Below is a small trained network, with its code and all its weights. Each question gives an input and a target symbol and asks what happens when units are switched off, that is, made to give their printed mean instead of their output.

import numpy as np


def w(rows, s, z=0):
    codes = np.array(rows[::2]) - 128.0
    scale = np.full(codes.shape[1], s)
    scale[-1] = z or s
    return codes * scale


def f(y):
    return y / 2 * (1 + np.tanh(0.7978845608 * (y + 0.044715 * y**3)))


def softmax(a):
    e = np.exp(a - a.max(-1, keepdims=True))
    return e / e.sum(-1, keepdims=True)


def log_softmax(a):
    a = a - a.max(-1, keepdims=True)
    return a - np.log(np.exp(a).sum(-1, keepdims=True))


def net(x, mask):
    ids = ['ΓΛΠΦβδζθμστω'.index(c) for c in x.split()]
    T = len(ids)
    res = E[ids] + P[:T]
    r = res
    for j in range(3):
        rows = slice(3 * j, 3 * j + 3)
        q, k, v = (r @ M[0][rows].T for M in (Q, K, V))
        z = softmax(np.where(np.tri(T) > 0, q @ k.T / 3**0.5, -1e9)) @ v
        o = O[0][rows]
        res = res + np.where(mask[j], z, o[:, -1]) @ o[:, :-1]
    y = f(res @ A[0][:, :-1].T + A[0][:, -1])
    res = res + np.where(mask[3:11], y, B[0][:, -1]) @ B[0][:, :-1]
    return log_softmax(res[-1] @ U[:, :-1].T + U[:, -1])


Q, K, V, O, A, B = {}, {}, {}, {}, {}, {}
E = w([
[102,80,72,150,133,99,141,191],'Γ',
[156,163,136,160,113,138,145,185],'Λ',
[127,109,103,164,124,101,148,198],'Π',
[146,161,135,156,98,110,141,185],'Φ',
[129,124,111,174,121,107,158,190],'β',
[160,185,148,158,97,132,141,197],'δ',
[51,104,32,202,112,137,162,120],'ζ',
[115,122,103,194,127,109,149,170],'θ',
[88,104,123,57,61,191,116,150],'μ',
[151,199,104,173,124,181,98,13],'σ',
[80,52,124,28,158,61,7,167],'τ',
[116,64,195,156,19,109,109,81],'ω',
],0.016)
P = w([
[201,232,56,84,97,41,123,146],'0',
[63,235,181,97,187,121,121,114],'1',
[169,119,105,94,64,123,146,102],'2',
[48,185,186,172,172,151,57,106],'3',
[134,27,100,124,62,152,140,59],'4',
[73,161,236,236,130,170,9,127],'5',
[144,15,126,111,66,188,137,115],'6',
],0.012)
Q[0] = w([
[130,90,79,159,95,143,125,164],'head 0',
[203,87,75,61,150,102,216,105],'head 0',
[229,126,118,173,71,116,140,161],'head 0',
[96,131,160,169,100,144,65,146],'head 1',
[76,133,117,123,207,150,80,116],'head 1',
[211,83,72,142,121,111,111,90],'head 1',
[78,173,162,178,151,150,95,135],'head 2',
[111,157,112,112,170,198,101,56],'head 2',
[26,100,219,148,54,122,2,147],'head 2',
],0.01)
K[0] = w([
[110,124,149,133,136,220,150,169],'head 0',
[188,228,88,103,111,70,206,210],'head 0',
[124,129,137,211,150,176,160,200],'head 0',
[30,99,218,170,153,190,124,138],'head 1',
[96,42,191,120,98,39,115,129],'head 1',
[171,175,144,91,211,95,178,237],'head 1',
[130,126,168,254,163,183,122,30],'head 2',
[118,196,132,97,173,138,90,58],'head 2',
[128,40,191,175,133,184,60,94],'head 2',
],0.0079)
V[0] = w([
[143,123,75,148,164,164,161,90],'head 0',
[135,114,108,146,184,18,130,176],'head 0',
[119,177,69,255,110,140,189,96],'head 0',
[118,147,125,99,220,94,83,180],'head 1',
[147,155,181,207,142,92,152,96],'head 1',
[137,92,201,119,92,96,114,68],'head 1',
[88,128,163,140,204,180,197,147],'head 2',
[203,186,123,114,116,131,113,49],'head 2',
[151,114,194,69,80,70,132,107],'head 2',
],0.0088)
O[0] = w([
[188,66,194,89,114,79,71,83,51],'head 0',
[182,124,103,129,164,224,12,177,101],'head 0',
[195,156,157,8,205,105,158,68,148],'head 0',
[163,27,168,143,141,158,70,253,143],'head 1',
[163,145,91,82,230,223,125,50,138],'head 1',
[40,87,47,182,153,190,105,68,116],'head 1',
[88,137,176,121,57,177,40,176,3],'head 2',
[83,2,138,216,237,181,249,139,156],'head 2',
[104,135,3,133,217,126,104,118,167],'head 2',
],0.0058,0.0053)
A[0] = w([
[94,99,230,78,122,127,188,100,146],'neuron 0',
[155,84,68,61,161,103,149,46,140],'neuron 1',
[152,181,56,147,85,191,128,177,64],'neuron 2',
[58,76,171,122,72,162,90,156,48],'neuron 3',
[213,145,149,187,84,211,173,125,254],'neuron 4',
[170,185,112,29,135,153,53,56,137],'neuron 5',
[103,127,80,134,108,119,254,110,128],'neuron 6',
[186,128,108,139,186,157,183,75,94],'neuron 7',
],0.0083,0.0051)
B[0] = w([
[146,102,177,73,143,92,140,76,181],'neuron 0',
[122,142,119,175,88,138,122,231,224],'neuron 1',
[148,64,104,177,211,128,167,93,169],'neuron 2',
[113,72,191,181,113,125,145,83,182],'neuron 3',
[126,75,70,86,108,117,112,183,241],'neuron 4',
[254,139,61,231,170,59,93,95,157],'neuron 5',
[147,82,109,123,146,127,37,117,254],'neuron 6',
[80,137,145,106,93,133,159,173,212],'neuron 7',
],0.0088,0.0074)
U = w([
[167,122,1,122,87,71,154,179,193],'Γ',
[115,56,112,19,78,164,107,164,116],'Λ',
[121,164,134,126,140,134,114,166,49],'Π',
[127,168,134,125,148,144,120,161,80],'Φ',
[131,173,142,121,147,149,100,158,106],'β',
[130,188,148,118,157,189,102,178,143],'δ',
[164,170,140,141,132,61,98,98,108],'ζ',
[164,192,146,141,152,151,69,141,160],'θ',
[62,245,158,140,34,62,194,193,144],'μ',
[120,84,179,121,224,78,183,101,129],'σ',
[136,107,163,204,154,150,137,164,2],'τ',
[69,164,67,126,214,171,106,83,151],'ω',
],0.0067,0.0044)

Each question gives the input, a string of symbols that net reads in full, and the target symbol t.
The units are the heads (3 rows each of Q, K, V and O) and the neurons (one row each of A and B). Each row of codes is followed by its name. A weight is (code - 128) times the scale printed after its matrix; where a second scale follows, it is the last column's (O, A, B and U).
mask holds one flag per unit, heads first, then neurons. A switched-off unit (its flag False) gives its mean, the last column of its rows in O or B, instead of its output. The means were averaged over made-up inputs and are rounded, as every weight is.
A unit's drop is (log p(t) with every unit on - log p(t) with that unit switched off) / (log p(t) with every unit on - log p(t) with every unit switched off).
The circuit of an input: a set's keep is (log p(t) with only the set's units on - log p(t) with every unit switched off) / (log p(t) with every unit on - log p(t) with every unit switched off). Starting from all 11 units, units are removed one at a time, each time the one whose removal leaves the highest keep (on an exact tie, the one counted first), for as long as the keep stays at least 0.8.
circuit, biggest first: the units of the circuit, biggest drop first
top k neurons: the k neurons with the biggest drops, biggest first
which heads matter: for each layer, one digit per head in row order, 1 if its drop is at least 0.15 and else 0, layers parted by /
input μ Γ δ μ τ θ, target τ: circuit, biggest first -> [head 0; neuron 3]
input σ σ ω μ, target ω: which heads matter -> 010
input ζ Π Λ ζ, target ζ: which heads matter -> 101
input μ Γ θ μ ω β, target ω: circuit, biggest first -> [head 1; head 2]
input σ τ μ μ, target τ: circuit, biggest first -> [head 0; neuron 3; neuron 2]
input Φ Φ β ω τ, target Γ: circuit, biggest first -> [head 2; neuron 5]
input μ σ Λ θ μ δ ω, target Γ: circuit, biggest first -> [head 2; neuron 1]
input μ ω ω β, target ω: which heads matter -> 010
input μ δ Λ σ, target σ: circuit, biggest first -> [head 2; head 0]
input Λ Γ σ, target Γ: which heads matter -> 100
input ω σ Π τ Γ σ μ, target Γ: which heads matter -> 011
input δ ζ μ ζ Π Φ σ, target Γ: top 2 neurons -> [neuron 5; neuron 4]
input ω Π σ μ Π Λ, target μ: which heads matter -> 101
input σ μ μ Γ τ, target Γ: top neuron -> [neuron 1]
input μ μ μ Λ τ Φ, target τ: circuit, biggest first -> [head 0; neuron 2]
input σ δ μ μ Γ θ, target μ: circuit, biggest first -> [head 2; head 0]
input σ τ σ Φ ω ζ, target ω: circuit, biggest first -> [head 1]
input θ ω ω σ ζ δ, target σ: circuit, biggest first -> [head 0; head 2; neuron 0]
input Φ σ Λ θ, target σ: circuit, biggest first -> [head 0; head 2; neuron 0]
input β μ ζ δ, target μ: top neuron -> [neuron 6]
input Λ σ δ μ, target σ: top 2 neurons -> [neuron 0; neuron 3]
input Φ Γ Λ δ Λ θ, target θ: which heads matter -> 111
